Below are the code and all the weights of a small trained network. Each question names an input and a class and asks about switching units off, where a switched-off unit gives its printed mean instead of its output.

import numpy as np


def w(rows, s, z=0):
    codes = np.array(rows[::2]) - 128.0
    scale = np.full(codes.shape[1], s)
    scale[-1] = z or s
    return codes * scale


def norm(h):
    return h / np.sqrt((h * h).mean(-1, keepdims=True) + 1e-5)


def f(y):
    return np.maximum(y, 0)


def log_softmax(a):
    a = a - a.max(-1, keepdims=True)
    return a - np.log(np.exp(a).sum(-1, keepdims=True))


def net(x, mask):
    res = np.array(x, float).reshape(1, 8) / 4 @ E
    u = 0
    for l in range(2):
        y = f(norm(res) @ A[l][:, :-1].T + A[l][:, -1])
        res = res + np.where(mask[u : u + 4], y, B[l][:, -1]) @ B[l][:, :-1]
        u += 4
    return log_softmax(norm(res)[-1] @ U[:, :-1].T + U[:, -1])


A, B = {}, {}
E = w([
[130,109,120,126,134,123,142,113],'x0',
[193,68,132,110,21,147,130,59],'x1',
[141,144,132,130,129,136,88,114],'x2',
[136,148,254,176,87,82,172,55],'x3',
[91,83,44,175,154,184,56,166],'x4',
[129,106,127,134,119,115,134,120],'x5',
[126,127,122,118,130,121,121,119],'x6',
[113,101,130,94,114,90,112,161],'x7',
],0.0052)
A[0] = w([
[164,130,116,175,224,22,101,186,253],'0.n0',
[141,101,32,187,2,160,113,63,145],'0.n1',
[140,130,125,171,215,55,151,94,184],'0.n2',
[210,174,90,30,152,118,163,144,207],'0.n3',
],0.0054,0.0014)
B[0] = w([
[77,203,82,174,110,98,120,44,218],'0.n0',
[145,126,119,84,93,120,127,220,253],'0.n1',
[132,131,120,179,146,131,96,197,187],'0.n2',
[150,116,174,255,30,136,155,155,216],'0.n3',
],0.007,0.0045)
A[1] = w([
[159,168,184,105,201,61,172,77,119],'1.n0',
[143,2,151,171,123,97,213,131,154],'1.n1',
[124,176,38,233,120,23,168,122,251],'1.n2',
[128,126,154,190,177,92,130,47,84],'1.n3',
],0.0052,0.0012)
B[1] = w([
[66,49,166,2,216,33,229,167,174],'1.n0',
[159,147,152,204,97,207,59,76,192],'1.n1',
[155,182,164,172,198,128,69,100,253],'1.n2',
[97,157,107,87,59,67,197,147,171],'1.n3',
],0.0068,0.0056)
U = w([
[147,215,137,195,165,63,100,111,230],'0',
[181,117,156,140,33,148,113,144,253],'1',
[57,147,193,107,184,60,191,119,64],'2',
[205,100,153,83,81,65,196,2,35],'3',
[46,131,68,125,214,162,82,108,37],'4',
[178,66,64,58,142,148,118,195,48],'5',
],0.0098,0.0014)

Each question gives the input, the list of numbers given to net, and the class t.
The units are the neurons (one row each of A and B). Each row of codes is followed by its name. A weight is (code - 128) times the scale printed after its matrix; where a second scale follows, it is the last column's (A, B and U).
mask holds one flag per neuron, layer by layer. A switched-off neuron (its flag False) gives its mean, the last column of its row in B, instead of its output. The means were averaged over made-up inputs and are rounded, as every weight is.
A unit's drop is (log p(t) with every unit on - log p(t) with that unit switched off) / (log p(t) with every unit on - log p(t) with every unit switched off).
The circuit of an input: a set's keep is (log p(t) with only the set's units on - log p(t) with every unit switched off) / (log p(t) with every unit on - log p(t) with every unit switched off). Starting from all 8 units, units are removed one at a time, each time the one whose removal leaves the highest keep (on an exact tie, the one counted first), for as long as the keep stays at least 0.8.
units of the circuit, in order: the units of the circuit, biggest drop first
top k neurons: the k neurons with the biggest drops, biggest first
k most important neurons of layer l: the k neurons of layer l with the biggest drops, biggest first
drop of u: that unit's drop, to one decimal
input [-4,1,8,3,6,1,7,-5], class 1: units of the circuit, in order : [0.n0 0.n1]
input [5,2,3,-8,0,-5,-6,-4], class 1: units of the circuit, in order : [0.n3]
input [8,-6,-3,-5,-2,8,-7,7], class 0: units of the circuit, in order : [1.n2 0.n0]
input [-4,1,6,1,-4,-5,-7,0], class 3: 3 most important neurons of layer 0 : [0.n1 0.n2 0.n0]
input [2,4,1,-7,-2,0,8,4], class 1: top 2 neurons : [0.n3 1.n0]
input [-4,-1,8,3,-3,2,-6,-7], class 2: units of the circuit, in order : [1.n0 0.n3]
input [3,1,-7,0,3,-1,-8,0], class 5: top 2 neurons : [0.n3 0.n1]
input [4,8,6,0,7,-7,6,-2], class 5: units of the circuit, in order : [0.n1 0.n3]
input [0,5,-7,0,4,-6,3,-1], class 5: top 2 neurons : [0.n1 0.n3]
input [-1,-1,-4,-5,-7,-6,2,8], class 0: 2 most important neurons of layer 0 : [0.n3 0.n1]
input [0,4,2,-1,5,8,7,2], class 5: units of the circuit, in order : [0.n3 0.n1]
input [2,5,2,-1,-8,3,7,-1], class 1: top 2 neurons : [0.n3 0.n0]
input [-5,-2,2,-7,-2,-4,-3,0], class 0: units of the circuit, in order : [0.n3 1.n2 0.n0]
input [-4,-3,6,1,-5,8,-3,-6], class 2: units of the circuit, in order : [1.n0]
input [-6,-2,-8,-8,-8,-7,3,2], class 0: units of the circuit, in order : [0.n3 1.n2 0.n1]
input [6,-2,7,7,-7,7,-8,-8], class 2: top 3 neurons : [1.n0 0.n3 0.n2]
input [5,-5,7,-7,-1,0,7,3], class 0: 2 most important neurons of layer 1 : [1.n2 1.n0]
input [7,8,-3,-2,4,3,-1,-1], class 5: 3 most important neurons of layer 0 : [0.n1 0.n3 0.n0]
input [3,6,-2,-4,-5,1,1,-6], class 1: drop of 0.n1 : 0.1
input [-1,-3,1,6,-2,5,-3,-5], class 2: drop of 1.n0 : 0.7
input [1,0,5,7,-5,7,1,-3], class 2: drop of 0.n3 : 0.3
input [3,1,-2,-4,-1,-4,-7,-2], class 1: drop of 0.n3 : 0.5
